Here is a tiny trained network, its code and every weight. The questions are about switching its units off for an input and a class, where a switched-off unit gives its printed mean instead of its output.

import numpy as np


def w(rows, s, z=0):
    codes = np.array(rows[::2]) - 128.0
    scale = np.full(codes.shape[1], s)
    scale[-1] = z or s
    return codes * scale


def f(y):
    return y / 2 * (1 + np.tanh(0.7978845608 * (y + 0.044715 * y**3)))


def log_softmax(a):
    a = a - a.max(-1, keepdims=True)
    return a - np.log(np.exp(a).sum(-1, keepdims=True))


def net(x, mask):
    res = np.array(x, float).reshape(1, 7) / 4 @ E
    y = f(res @ A[0][:, :-1].T + A[0][:, -1])
    res = res + np.where(mask, y, B[0][:, -1]) @ B[0][:, :-1]
    return log_softmax(res[-1] @ U[:, :-1].T + U[:, -1])


A, B = {}, {}
E = w([
[117,134,167,97,167],'x0',
[173,169,216,121,67],'x1',
[154,246,73,106,110],'x2',
[50,161,161,197,151],'x3',
[137,128,113,146,116],'x4',
[119,129,135,116,130],'x5',
[121,127,122,126,117],'x6',
],0.012)
A[0] = w([
[190,7,127,134,113,153],'neuron 0',
[148,229,94,148,188,175],'neuron 1',
[108,137,62,69,177,225],'neuron 2',
[228,153,119,83,106,143],'neuron 3',
[157,106,64,178,160,183],'neuron 4',
[78,247,103,190,141,131],'neuron 5',
[162,161,128,94,94,185],'neuron 6',
[59,59,205,198,104,144],'neuron 7',
[122,104,87,56,108,208],'neuron 8',
[29,91,81,166,198,228],'neuron 9',
[55,195,107,121,101,100],'neuron 10',
[169,58,114,99,156,211],'neuron 11',
[66,84,104,155,147,106],'neuron 12',
[135,148,207,109,74,197],'neuron 13',
[168,152,218,107,120,255],'neuron 14',
[156,69,167,145,55,194],'neuron 15',
],0.011,0.0056)
B[0] = w([
[84,94,225,146,141,200],'neuron 0',
[115,54,95,66,94,210],'neuron 1',
[71,75,14,98,187,195],'neuron 2',
[129,168,87,30,78,193],'neuron 3',
[84,127,119,91,190,177],'neuron 4',
[106,47,227,91,111,221],'neuron 5',
[191,129,141,20,99,178],'neuron 6',
[106,209,165,194,109,224],'neuron 7',
[133,77,53,64,162,174],'neuron 8',
[72,142,171,152,255,246],'neuron 9',
[99,93,164,112,74,171],'neuron 10',
[79,71,167,83,165,184],'neuron 11',
[133,180,107,149,200,176],'neuron 12',
[178,155,182,137,53,204],'neuron 13',
[178,114,180,148,65,218],'neuron 14',
[160,116,239,115,71,189],'neuron 15',
],0.0081,0.013)
U = w([
[93,25,161,84,167,226],'0',
[160,79,197,107,63,210],'1',
[108,181,142,164,203,111],'2',
[175,236,183,208,87,63],'3',
[112,96,71,51,154,3],'4',
[202,252,116,62,82,78],'5',
],0.011,0.0041)

Each question gives the input, the list of numbers given to net, and the class t.
The units are the neurons (one row each of A and B). Each row of codes is followed by its name. A weight is (code - 128) times the scale printed after its matrix; where a second scale follows, it is the last column's (A, B and U).
mask holds one flag per neuron, in row order. A switched-off neuron (its flag False) gives its mean, the last column of its row in B, instead of its output. The means were averaged over made-up inputs and are rounded, as every weight is.
A unit's drop is (log p(t) with every unit on - log p(t) with that unit switched off) / (log p(t) with every unit on - log p(t) with every unit switched off).
The circuit of an input: a set's keep is (log p(t) with only the set's units on - log p(t) with every unit switched off) / (log p(t) with every unit on - log p(t) with every unit switched off). Starting from the 12 units with the biggest drops (on a tie, the unit counted first), units are removed one at a time, each time the one whose removal leaves the highest keep (on an exact tie, the one counted first), for as long as the keep stays at least 0.8.
units of the circuit, in order: the units of the circuit, biggest drop first
k most important neurons: the k neurons with the biggest drops, biggest first
drop when u is switched off: that unit's drop, to one decimal
input [8,6,1,0,1,1,4], class 5: units of the circuit, in order	[neuron 5; neuron 0]
input [-4,5,-2,8,5,-5,0], class 3: units of the circuit, in order	[neuron 7]
input [-3,5,1,-3,-4,-7,-5], class 5: units of the circuit, in order	[neuron 5; neuron 3]
input [0,-8,4,-2,-7,-5,2], class 4: units of the circuit, in order	[neuron 2; neuron 0]
input [3,2,3,8,5,6,3], class 1: 2 most important neurons	[neuron 5; neuron 2]
input [5,0,1,-3,6,4,8], class 4: 2 most important neurons	[neuron 7; neuron 5]
input [-6,4,2,0,2,-2,7], class 5: 2 most important neurons	[neuron 0; neuron 11]
input [3,2,-7,0,-5,-7,-6], class 1: drop when neuron 11 is switched off	0.2
input [7,1,3,-3,-5,3,-8], class 5: drop when neuron 5 is switched off	0.2
input [-1,8,-4,8,6,8,-5], class 3: drop when neuron 7 is switched off	0.1
